Below are the code and all the weights of a small trained network. Each question names an input and a target symbol and asks about switching units off, where a switched-off unit gives its printed mean instead of its output.

import numpy as np


def w(rows, s, z=0):
    codes = np.array(rows[::2]) - 128.0
    scale = np.full(codes.shape[1], s)
    scale[-1] = z or s
    return codes * scale


def f(y):
    return y / 2 * (1 + np.tanh(0.7978845608 * (y + 0.044715 * y**3)))


def softmax(a):
    e = np.exp(a - a.max(-1, keepdims=True))
    return e / e.sum(-1, keepdims=True)


def log_softmax(a):
    a = a - a.max(-1, keepdims=True)
    return a - np.log(np.exp(a).sum(-1, keepdims=True))


def net(x, mask):
    ids = ['ΛΞΣΨΩθπφ'.index(c) for c in x.split()]
    T = len(ids)
    res = E[ids] + P[:T]
    r = res
    for j in range(2):
        rows = slice(4 * j, 4 * j + 4)
        q, k, v = (r @ M[0][rows].T for M in (Q, K, V))
        z = softmax(np.where(np.tri(T) > 0, q @ k.T / 4**0.5, -1e9)) @ v
        o = O[0][rows]
        res = res + np.where(mask[j], z, o[:, -1]) @ o[:, :-1]
    y = f(res @ A[0][:, :-1].T + A[0][:, -1])
    res = res + np.where(mask[2:14], y, B[0][:, -1]) @ B[0][:, :-1]
    return log_softmax(res[-1] @ U[:, :-1].T + U[:, -1])


Q, K, V, O, A, B = {}, {}, {}, {}, {}, {}
E = w([
[24,107,168,143],'Λ',
[117,147,120,141],'Ξ',
[151,179,72,76],'Σ',
[151,137,102,111],'Ψ',
[52,148,213,182],'Ω',
[97,107,130,139],'θ',
[101,139,138,131],'π',
[101,253,121,207],'φ',
],0.023)
P = w([
[80,173,165,110],'0',
[73,181,133,108],'1',
[35,66,32,90],'2',
[155,176,117,10],'3',
[92,181,172,158],'4',
[84,19,77,17],'5',
[152,132,178,96],'6',
[76,222,110,134],'7',
[118,32,145,2],'8',
],0.0087)
Q[0] = w([
[151,180,158,184],'h0',
[106,183,184,2],'h0',
[184,121,205,138],'h0',
[145,206,166,158],'h0',
[81,130,43,165],'h1',
[166,102,254,159],'h1',
[88,127,122,169],'h1',
[95,254,121,153],'h1',
],0.0081)
K[0] = w([
[180,74,141,132],'h0',
[162,96,52,74],'h0',
[107,142,162,148],'h0',
[139,245,92,182],'h0',
[50,127,135,169],'h1',
[136,139,101,126],'h1',
[119,95,37,117],'h1',
[86,158,143,211],'h1',
],0.012)
V[0] = w([
[60,172,89,48],'h0',
[2,148,172,73],'h0',
[98,146,236,160],'h0',
[175,207,156,162],'h0',
[187,179,75,114],'h1',
[88,106,46,75],'h1',
[134,145,199,180],'h1',
[111,184,121,108],'h1',
],0.0084)
O[0] = w([
[68,11,106,194,244],'h0',
[139,140,51,92,254],'h0',
[92,163,98,97,141],'h0',
[194,126,126,46,139],'h0',
[76,246,52,1,79],'h1',
[155,64,51,120,133],'h1',
[38,147,233,198,161],'h1',
[76,49,77,191,190],'h1',
],0.0056,0.008)
A[0] = w([
[177,152,99,205,155],'n0',
[171,80,109,173,195],'n1',
[82,121,171,131,119],'n2',
[124,81,95,171,194],'n3',
[87,170,95,117,105],'n4',
[155,157,253,165,92],'n5',
[71,163,141,144,114],'n6',
[79,94,180,116,143],'n7',
[76,99,110,147,189],'n8',
[152,125,57,131,138],'n9',
[162,148,141,120,5],'n10',
[133,157,162,138,152],'n11',
],0.015,0.0025)
B[0] = w([
[26,92,254,78,141],'n0',
[62,180,96,142,157],'n1',
[108,109,43,150,195],'n2',
[145,149,191,61,213],'n3',
[77,47,101,106,171],'n4',
[130,146,93,139,163],'n5',
[170,126,186,112,212],'n6',
[179,111,64,133,208],'n7',
[215,211,235,95,249],'n8',
[141,84,252,192,158],'n9',
[107,125,175,114,120],'n10',
[74,59,52,130,141],'n11',
],0.0058,0.013)
U = w([
[149,80,219,136,104],'Λ',
[148,132,116,75,252],'Ξ',
[94,6,66,123,102],'Σ',
[149,127,61,132,206],'Ψ',
[120,46,102,246,33],'Ω',
[193,200,113,109,85],'θ',
[141,146,81,92,53],'π',
[96,179,77,77,153],'φ',
],0.011,0.0023)

Each question gives the input, a string of symbols that net reads in full, and the target symbol t.
The units are the heads (4 rows each of Q, K, V and O) and the neurons (one row each of A and B). Each row of codes is followed by its name. A weight is (code - 128) times the scale printed after its matrix; where a second scale follows, it is the last column's (O, A, B and U).
mask holds one flag per unit, heads first, then neurons. A switched-off unit (its flag False) gives its mean, the last column of its rows in O or B, instead of its output. The means were averaged over made-up inputs and are rounded, as every weight is.
A unit's drop is (log p(t) with every unit on - log p(t) with that unit switched off) / (log p(t) with every unit on - log p(t) with every unit switched off).
The circuit of an input: a set's keep is (log p(t) with only the set's units on - log p(t) with every unit switched off) / (log p(t) with every unit on - log p(t) with every unit switched off). Starting from the 12 units with the biggest drops (on a tie, the unit counted first), units are removed one at a time, each time the one whose removal leaves the highest keep (on an exact tie, the one counted first), for as long as the keep stays at least 0.8.
circuit, biggest first: the units of the circuit, biggest drop first
unit that matters most: the unit with the biggest drop
top k neurons: the k neurons with the biggest drops, biggest first
which heads matter: for each layer, one digit per head in row order, 1 if its drop is at least 0.15 and else 0, layers parted by /
drop of u: that unit's drop, to one decimal
input Ω Ω Ξ Ω θ Λ π Σ, target Λ: circuit, biggest first	h1
input φ Ω Ξ Σ Λ Ψ, target Λ: which heads matter	10
input θ Λ Λ θ φ Σ, target Λ: which heads matter	10
input Σ Ψ Ψ Σ, target Σ: which heads matter	01
input Σ θ Ξ, target Λ: which heads matter	00
input Ω θ φ, target Λ: top 2 neurons	n0, n6
input Σ π θ, target Λ: top 4 neurons	n9, n8, n3, n2
input θ Ω Ξ Σ Σ φ Ψ Ξ φ, target Ω: circuit, biggest first	h1, n3
input Ω Λ π, target Λ: circuit, biggest first	n8, h1
input θ θ Ψ θ Ω π π Ξ, target Ω: circuit, biggest first	h1, n2
input Ω Ψ π Ψ Λ Ξ φ, target Ω: circuit, biggest first	h1, n11
input θ θ Λ Ξ Λ φ, target Λ: circuit, biggest first	n0, h1
input Ψ Ψ Σ π Ω Λ θ Σ, target Ω: which heads matter	01
input Ψ Ω Λ, target Λ: which heads matter	01
input Λ θ Ω φ φ, target φ: unit that matters most	h0
input Ω θ Ξ Λ Σ Ψ π Ξ, target Λ: top 2 neurons	n0, n6
input π Ξ Ψ, target Λ: which heads matter	00
input φ Ξ Λ Λ Λ Λ Ψ Ω, target Ω: drop of n11	0.3
input Ω Ξ Ω Ψ θ π Λ Ω, target Ω: drop of n2	0.4
input Ψ Λ θ, target Λ: unit that matters most	n8
input φ Σ Ξ π θ π Σ φ, target φ: drop of h1	0.6
input Ω Ω π, target Λ: drop of n3	0.2
